Below are the code and all the weights of a small trained network. Each question names an input and a target symbol and asks about switching units off, where a switched-off unit gives its printed mean instead of its output.

import numpy as np


def w(rows, s, z=0):
    codes = np.array(rows[::2]) - 128.0
    scale = np.full(codes.shape[1], s)
    scale[-1] = z or s
    return codes * scale


def f(y):
    return y / 2 * (1 + np.tanh(0.7978845608 * (y + 0.044715 * y**3)))


def softmax(a):
    e = np.exp(a - a.max(-1, keepdims=True))
    return e / e.sum(-1, keepdims=True)


def log_softmax(a):
    a = a - a.max(-1, keepdims=True)
    return a - np.log(np.exp(a).sum(-1, keepdims=True))


def net(x, mask):
    ids = ['ΔΘΞΠΣβγζηλτ'.index(c) for c in x.split()]
    T = len(ids)
    res = E[ids] + P[:T]
    u = 0
    for l in range(2):
        r = res
        for j in range(2):
            rows = slice(2 * j, 2 * j + 2)
            q, k, v = (r @ M[l][rows].T for M in (Q, K, V))
            z = softmax(np.where(np.tri(T) > 0, q @ k.T / 2**0.5, -1e9)) @ v
            o = O[l][rows]
            res = res + np.where(mask[u + j], z, o[:, -1]) @ o[:, :-1]
        u += 2
        y = f(res @ A[l][:, :-1].T + A[l][:, -1])
        res = res + np.where(mask[u : u + 4], y, B[l][:, -1]) @ B[l][:, :-1]
        u += 4
    return log_softmax(res[-1] @ U[:, :-1].T + U[:, -1])


Q, K, V, O, A, B = {}, {}, {}, {}, {}, {}
E = w([
[103,107,85,118,93,116,141,112,99,171,146],'Δ',
[115,172,135,122,84,132,122,122,185,60,94],'Θ',
[113,107,115,127,97,88,164,126,106,111,123],'Ξ',
[137,105,88,52,140,170,47,137,101,54,153],'Π',
[99,136,105,101,182,125,121,98,135,137,109],'Σ',
[177,109,120,145,141,160,126,140,63,122,123],'β',
[126,200,103,149,130,252,170,114,164,114,165],'γ',
[75,189,200,122,217,113,189,132,95,102,95],'ζ',
[111,110,224,134,129,176,85,181,138,99,161],'η',
[160,140,82,149,127,140,144,234,122,133,135],'λ',
[81,151,153,120,93,92,137,93,175,102,114],'τ',
],0.022)
P = w([
[73,134,186,144,173,128,18,161,80,26,142],'0',
[114,66,212,164,110,220,100,122,153,157,58],'1',
[94,130,87,109,127,127,88,132,97,122,110],'2',
[152,111,48,63,62,153,101,155,131,113,114],'3',
[103,214,115,129,176,90,152,77,159,186,126],'4',
[154,58,120,190,198,134,195,136,58,91,165],'5',
[130,143,139,131,168,141,145,66,118,195,128],'6',
[172,195,204,89,89,150,115,105,102,121,138],'7',
[152,114,191,113,125,97,160,154,102,61,166],'8',
[122,254,168,65,160,85,141,88,143,157,72],'9',
[136,190,203,138,169,174,181,86,188,174,117],'10',
],0.0082)
Q[0] = w([
[2,50,92,144,111,139,186,140,132,94,122],'L0H1',
[150,141,184,101,147,150,90,41,171,55,66],'L0H1',
[70,153,174,155,179,79,49,252,142,122,124],'L0H2',
[71,74,116,254,80,204,148,76,168,6,89],'L0H2',
],0.0048)
K[0] = w([
[206,115,75,222,92,130,67,91,130,8,218],'L0H1',
[156,149,160,120,97,136,144,34,3,145,220],'L0H1',
[161,162,98,105,134,63,144,31,96,80,146],'L0H2',
[102,161,145,98,140,106,115,99,2,107,202],'L0H2',
],0.0055)
V[0] = w([
[158,200,194,136,123,144,129,174,164,120,82],'L0H1',
[154,103,166,175,115,113,178,169,111,111,109],'L0H1',
[111,135,155,75,3,78,167,96,130,54,66],'L0H2',
[66,164,137,98,75,86,111,125,163,76,149],'L0H2',
],0.0068)
O[0] = w([
[156,108,93,82,126,169,168,88,206,30,178,252],'L0H1',
[141,36,155,127,122,40,196,112,244,139,93,159],'L0H1',
[143,90,95,180,68,133,123,88,169,134,84,175],'L0H2',
[94,93,119,154,71,155,156,72,55,100,117,211],'L0H2',
],0.011,0.0045)
A[0] = w([
[221,134,85,138,165,186,56,97,127,123,148,26],'L0N1',
[14,110,132,73,114,79,155,130,20,120,108,254],'L0N2',
[73,138,68,157,158,100,89,207,190,63,127,242],'L0N3',
[144,141,254,91,55,147,78,165,116,116,147,138],'L0N4',
],0.0057,0.0023)
B[0] = w([
[64,154,129,117,148,37,160,91,174,175,65,134],'L0N1',
[121,84,178,244,133,203,234,185,173,96,154,254],'L0N2',
[255,93,128,75,251,198,148,189,93,106,176,208],'L0N3',
[110,172,63,119,105,116,93,101,28,187,144,211],'L0N4',
],0.0094,0.0038)
Q[1] = w([
[131,2,118,122,140,183,107,165,92,58,136],'L1H1',
[176,96,180,118,170,182,161,92,92,162,99],'L1H1',
[103,150,106,154,183,106,149,127,186,71,143],'L1H2',
[193,139,141,130,111,199,86,110,180,166,84],'L1H2',
],0.0059)
K[1] = w([
[254,107,70,193,148,217,206,165,128,63,233],'L1H1',
[192,157,41,155,102,175,138,175,90,137,143],'L1H1',
[214,141,147,173,132,81,55,66,119,203,160],'L1H2',
[197,105,192,124,158,132,52,66,119,183,76],'L1H2',
],0.0051)
V[1] = w([
[27,139,171,28,158,145,206,150,84,108,195],'L1H1',
[111,254,150,46,136,156,66,37,144,95,149],'L1H1',
[61,197,105,79,109,146,45,218,32,116,208],'L1H2',
[236,74,104,140,146,165,90,173,119,59,165],'L1H2',
],0.0067)
O[1] = w([
[186,178,190,254,225,157,108,67,104,157,150,250],'L1H1',
[127,20,105,132,216,147,151,130,69,128,148,76],'L1H1',
[151,77,166,175,81,180,126,209,64,164,184,90],'L1H2',
[141,126,79,43,67,88,183,168,228,117,148,255],'L1H2',
],0.009,0.0076)
A[1] = w([
[113,159,74,238,84,191,95,91,186,145,110,98],'L1N1',
[120,133,97,105,90,197,149,84,145,62,215,252],'L1N2',
[105,78,216,104,112,150,134,132,190,138,127,186],'L1N3',
[143,104,254,63,93,62,36,100,130,92,190,77],'L1N4',
],0.0063,0.0021)
B[1] = w([
[125,173,245,76,220,96,97,152,73,81,109,177],'L1N1',
[151,155,212,254,123,125,166,61,93,215,57,251],'L1N2',
[206,99,95,97,56,4,147,137,123,171,171,171],'L1N3',
[245,122,136,54,44,143,178,69,99,214,24,141],'L1N4',
],0.0078,0.011)
U = w([
[76,169,193,133,149,136,35,233,139,147,56,80],'Δ',
[62,43,110,122,73,254,165,70,173,123,95,184],'Θ',
[119,161,176,80,145,58,83,196,139,132,53,49],'Ξ',
[72,111,140,203,94,193,77,198,130,142,90,44],'Π',
[72,176,124,126,139,188,91,151,122,105,196,48],'Σ',
[144,122,137,76,145,102,129,185,128,173,141,114],'β',
[87,103,77,132,146,214,132,90,110,127,191,36],'γ',
[185,180,150,147,196,60,99,104,147,150,139,19],'ζ',
[154,78,169,113,93,162,154,108,144,180,162,225],'η',
[135,202,84,104,73,161,172,183,192,204,163,200],'λ',
[101,115,145,164,111,101,92,121,140,137,71,254],'τ',
],0.0056,0.0027)

Each question gives the input, a string of symbols that net reads in full, and the target symbol t.
The units are the heads (2 rows each of Q, K, V and O) and the neurons (one row each of A and B). Each row of codes is followed by its name. A weight is (code - 128) times the scale printed after its matrix; where a second scale follows, it is the last column's (O, A, B and U).
mask holds one flag per unit, layer by layer, with each layer's heads first. A switched-off unit (its flag False) gives its mean, the last column of its rows in O or B, instead of its output. The means were averaged over made-up inputs and are rounded, as every weight is.
A unit's drop is (log p(t) with every unit on - log p(t) with that unit switched off) / (log p(t) with every unit on - log p(t) with every unit switched off).
The circuit of an input: a set's keep is (log p(t) with only the set's units on - log p(t) with every unit switched off) / (log p(t) with every unit on - log p(t) with every unit switched off). Starting from all 12 units, units are removed one at a time, each time the one whose removal leaves the highest keep (on an exact tie, the one counted first), for as long as the keep stays at least 0.8.
circuit, biggest first: the units of the circuit, biggest drop first
k most important neurons: the k neurons with the biggest drops, biggest first
k most important neurons of layer l: the k neurons of layer l with the biggest drops, biggest first
heads that matter: for each layer, one digit per head in row order, 1 if its drop is at least 0.15 and else 0, layers parted by /
input Δ ζ Θ, target Δ: 2 most important neurons of layer 1 => [L1N1 L1N3]
input ζ ζ ζ Θ Σ ζ ζ Θ η, target ζ: circuit, biggest first => [L0N2 L1H1]
input η λ Θ η, target λ: heads that matter => 10 / 11
input ζ η ζ ζ ζ η, target ζ: circuit, biggest first => [L1H1 L0N2 L0H2]
input η ζ Θ λ Θ η, target λ: circuit, biggest first => [L1H1 L0N3 L1H2]
input Θ ζ Π, target Θ: circuit, biggest first => [L0H2 L1H1 L1N1]
input η Ξ η Θ, target η: circuit, biggest first => [L1H2 L0N4 L0N3 L1N2]
input λ η ζ, target λ: circuit, biggest first => [L1H2 L0N3 L1H1]
input η ζ γ, target η: circuit, biggest first => [L1H2 L0N4 L1N2]
input Δ β ζ Π η η η η η ζ, target η: 4 most important neurons => [L0N4 L0N2 L1N3 L1N1]
input Δ λ Π, target λ: heads that matter => 00 / 11
input λ ζ Π ζ ζ ζ λ Δ, target ζ: circuit, biggest first => [L1H1 L0H2]
input τ Ξ Δ ζ, target Ξ: heads that matter => 11 / 11
input ζ τ Σ, target ζ: 4 most important neurons => [L0N2 L1N1 L0N3 L0N4]
input Π Δ γ Θ, target Π: heads that matter => 10 / 01
input Θ ζ Σ, target Θ: circuit, biggest first => [L1H1 L0H2 L1N1 L1N3]
input λ η η ζ η λ η η Σ, target λ: heads that matter => 10 / 11
input ζ Θ λ β β, target λ: 2 most important neurons => [L1N1 L1N2]
input η β ζ ζ ζ Θ γ, target ζ: 2 most important neurons => [L1N1 L1N2]
input η ζ λ ζ λ τ, target λ: 3 most important neurons => [L0N3 L0N4 L1N1]
input τ Ξ η ζ Θ ζ Θ τ Δ, target ζ: circuit, biggest first => [L0N2 L1H2 L1H1]
input τ ζ λ Σ, target λ: circuit, biggest first => [L1H1 L0N3]
input Θ τ η ζ, target Θ: circuit, biggest first => [L0H2 L1H1 L0H1]
input λ ζ Θ, target λ: most important neuron => [L0N3]
input ζ η ζ ζ Σ ζ Π Θ τ, target ζ: circuit, biggest first => [L1H1 L0N2 L0H2]
input Δ Θ τ η, target Δ: 3 most important neurons => [L0N2 L1N1 L0N4]
input Δ Θ Ξ Σ, target Δ: 2 most important neurons => [L1N1 L0N2]
